Below is a small trained network, with its code and all its weights. Each question gives an input and a class and asks what happens when units are switched off, that is, made to give their printed mean instead of their output.

import numpy as np


def w(rows, s, z=0):
    codes = np.array(rows[::2]) - 128.0
    scale = np.full(codes.shape[1], s)
    scale[-1] = z or s
    return codes * scale


def norm(h):
    return h / np.sqrt((h * h).mean(-1, keepdims=True) + 1e-5)


def f(y):
    return np.maximum(y, 0)


def log_softmax(a):
    a = a - a.max(-1, keepdims=True)
    return a - np.log(np.exp(a).sum(-1, keepdims=True))


def net(x, mask):
    res = np.array(x, float).reshape(1, 2) / 4 @ E
    u = 0
    for l in range(2):
        y = f(norm(res) @ A[l][:, :-1].T + A[l][:, -1])
        res = res + np.where(mask[u : u + 15], y, B[l][:, -1]) @ B[l][:, :-1]
        u += 15
    return log_softmax(norm(res)[-1] @ U[:, :-1].T + U[:, -1])


A, B = {}, {}
E = w([
[139,147,255,139],'x0',
[138,19,168,70],'x1',
],0.0055)
A[0] = w([
[42,168,77,59,84],'0.n1',
[165,182,163,150,159],'0.n2',
[136,75,207,178,6],'0.n3',
[155,113,40,197,122],'0.n4',
[166,122,86,141,88],'0.n5',
[112,29,83,52,230],'0.n6',
[52,150,115,90,179],'0.n7',
[161,205,122,110,162],'0.n8',
[128,138,186,189,148],'0.n9',
[103,62,173,167,177],'0.n10',
[52,218,163,128,249],'0.n11',
[234,138,132,80,88],'0.n12',
[100,102,118,149,72],'0.n13',
[115,144,82,27,93],'0.n14',
[145,106,73,254,129],'0.n15',
],0.0074,0.0016)
B[0] = w([
[103,120,168,235,178],'0.n1',
[198,134,55,106,178],'0.n2',
[205,114,117,179,185],'0.n3',
[154,81,153,135,209],'0.n4',
[134,95,183,234,158],'0.n5',
[129,182,117,100,253],'0.n6',
[78,126,252,127,156],'0.n7',
[106,113,154,56,177],'0.n8',
[163,65,28,205,181],'0.n9',
[227,194,101,41,187],'0.n10',
[117,128,165,91,206],'0.n11',
[79,112,100,95,144],'0.n12',
[120,224,175,233,135],'0.n13',
[103,91,227,219,173],'0.n14',
[164,169,130,13,187],'0.n15',
],0.0045,0.0056)
A[1] = w([
[95,12,98,66,110],'1.n1',
[144,89,130,226,152],'1.n2',
[81,72,83,163,84],'1.n3',
[106,153,83,192,70],'1.n4',
[148,94,59,45,139],'1.n5',
[93,193,114,152,141],'1.n6',
[128,102,197,113,116],'1.n7',
[68,117,210,109,121],'1.n8',
[78,39,59,126,254],'1.n9',
[146,140,153,113,124],'1.n10',
[163,77,161,152,104],'1.n11',
[151,112,63,127,109],'1.n12',
[84,176,88,144,142],'1.n13',
[162,137,226,75,63],'1.n14',
[83,167,178,131,178],'1.n15',
],0.011,0.0038)
B[1] = w([
[210,143,117,107,229],'1.n1',
[129,85,213,196,223],'1.n2',
[120,101,135,179,185],'1.n3',
[116,167,156,111,187],'1.n4',
[106,140,100,127,230],'1.n5',
[173,78,127,96,199],'1.n6',
[130,166,72,173,192],'1.n7',
[72,180,14,131,156],'1.n8',
[121,135,187,157,241],'1.n9',
[93,85,121,205,183],'1.n10',
[65,169,67,49,203],'1.n11',
[1,167,108,133,172],'1.n12',
[202,97,134,114,189],'1.n13',
[116,115,173,154,254],'1.n14',
[108,155,35,78,175],'1.n15',
],0.0084,0.0053)
U = w([
[218,152,89,69,215],'0',
[133,80,232,253,207],'1',
[48,164,62,163,186],'2',
[91,51,188,79,2],'3',
[89,76,166,108,13],'4',
[80,70,179,75,4],'5',
],0.015,0.0069)

Each question gives the input, the list of numbers given to net, and the class t.
The units are the neurons (one row each of A and B). Each row of codes is followed by its name. A weight is (code - 128) times the scale printed after its matrix; where a second scale follows, it is the last column's (A, B and U).
mask holds one flag per neuron, layer by layer. A switched-off neuron (its flag False) gives its mean, the last column of its row in B, instead of its output. The means were averaged over made-up inputs and are rounded, as every weight is.
A unit's drop is (log p(t) with every unit on - log p(t) with that unit switched off) / (log p(t) with every unit on - log p(t) with every unit switched off).
The circuit of an input: a set's keep is (log p(t) with only the set's units on - log p(t) with every unit switched off) / (log p(t) with every unit on - log p(t) with every unit switched off). Starting from the 12 units with the biggest drops (on a tie, the unit counted first), units are removed one at a time, each time the one whose removal leaves the highest keep (on an exact tie, the one counted first), for as long as the keep stays at least 0.8.
circuit, biggest first: the units of the circuit, biggest drop first
unit that matters most: the unit with the biggest drop
k most important neurons: the k neurons with the biggest drops, biggest first
k most important neurons of layer l: the k neurons of layer l with the biggest drops, biggest first
drop when u is switched off: that unit's drop, to one decimal
input [-6,7], class 0: circuit, biggest first : (1.n1)
input [-7,-8], class 0: circuit, biggest first : (1.n13, 1.n6)
input [6,7], class 0: circuit, biggest first : (1.n11, 0.n10, 1.n7, 1.n8)
input [1,-3], class 2: 4 most important neurons : (1.n2, 0.n6, 1.n1, 0.n14)
input [0,-3], class 2: 4 most important neurons of layer 1 : (1.n2, 1.n1, 1.n9, 1.n15)
input [3,-3], class 2: 4 most important neurons of layer 1 : (1.n2, 1.n1, 1.n9, 1.n14)
input [-4,-2], class 1: 2 most important neurons of layer 0 : (0.n11, 0.n4)
input [7,8], class 0: 2 most important neurons : (1.n2, 1.n11)
input [-8,7], class 1: 2 most important neurons : (1.n9, 0.n15)
input [-1,3], class 2: 3 most important neurons : (1.n5, 1.n2, 0.n6)
input [5,5], class 0: 4 most important neurons of layer 1 : (1.n2, 1.n9, 1.n11, 1.n12)
input [-4,2], class 1: 3 most important neurons : (1.n2, 0.n11, 0.n8)
input [2,3], class 2: 3 most important neurons of layer 1 : (1.n2, 1.n1, 1.n13)
input [1,0], class 2: unit that matters most : 1.n12
input [3,3], class 2: 2 most important neurons of layer 0 : (0.n14, 0.n10)
input [3,1], class 2: 2 most important neurons of layer 0 : (0.n14, 0.n1)
input [-3,4], class 0: 2 most important neurons of layer 1 : (1.n1, 1.n2)
input [-1,-2], class 2: drop when 0.n12 is switched off : 0.0
input [-3,8], class 0: drop when 1.n1 is switched off : 1.2
input [2,-1], class 2: unit that matters most : 0.n9
input [-1,7], class 0: drop when 1.n1 is switched off : 0.3
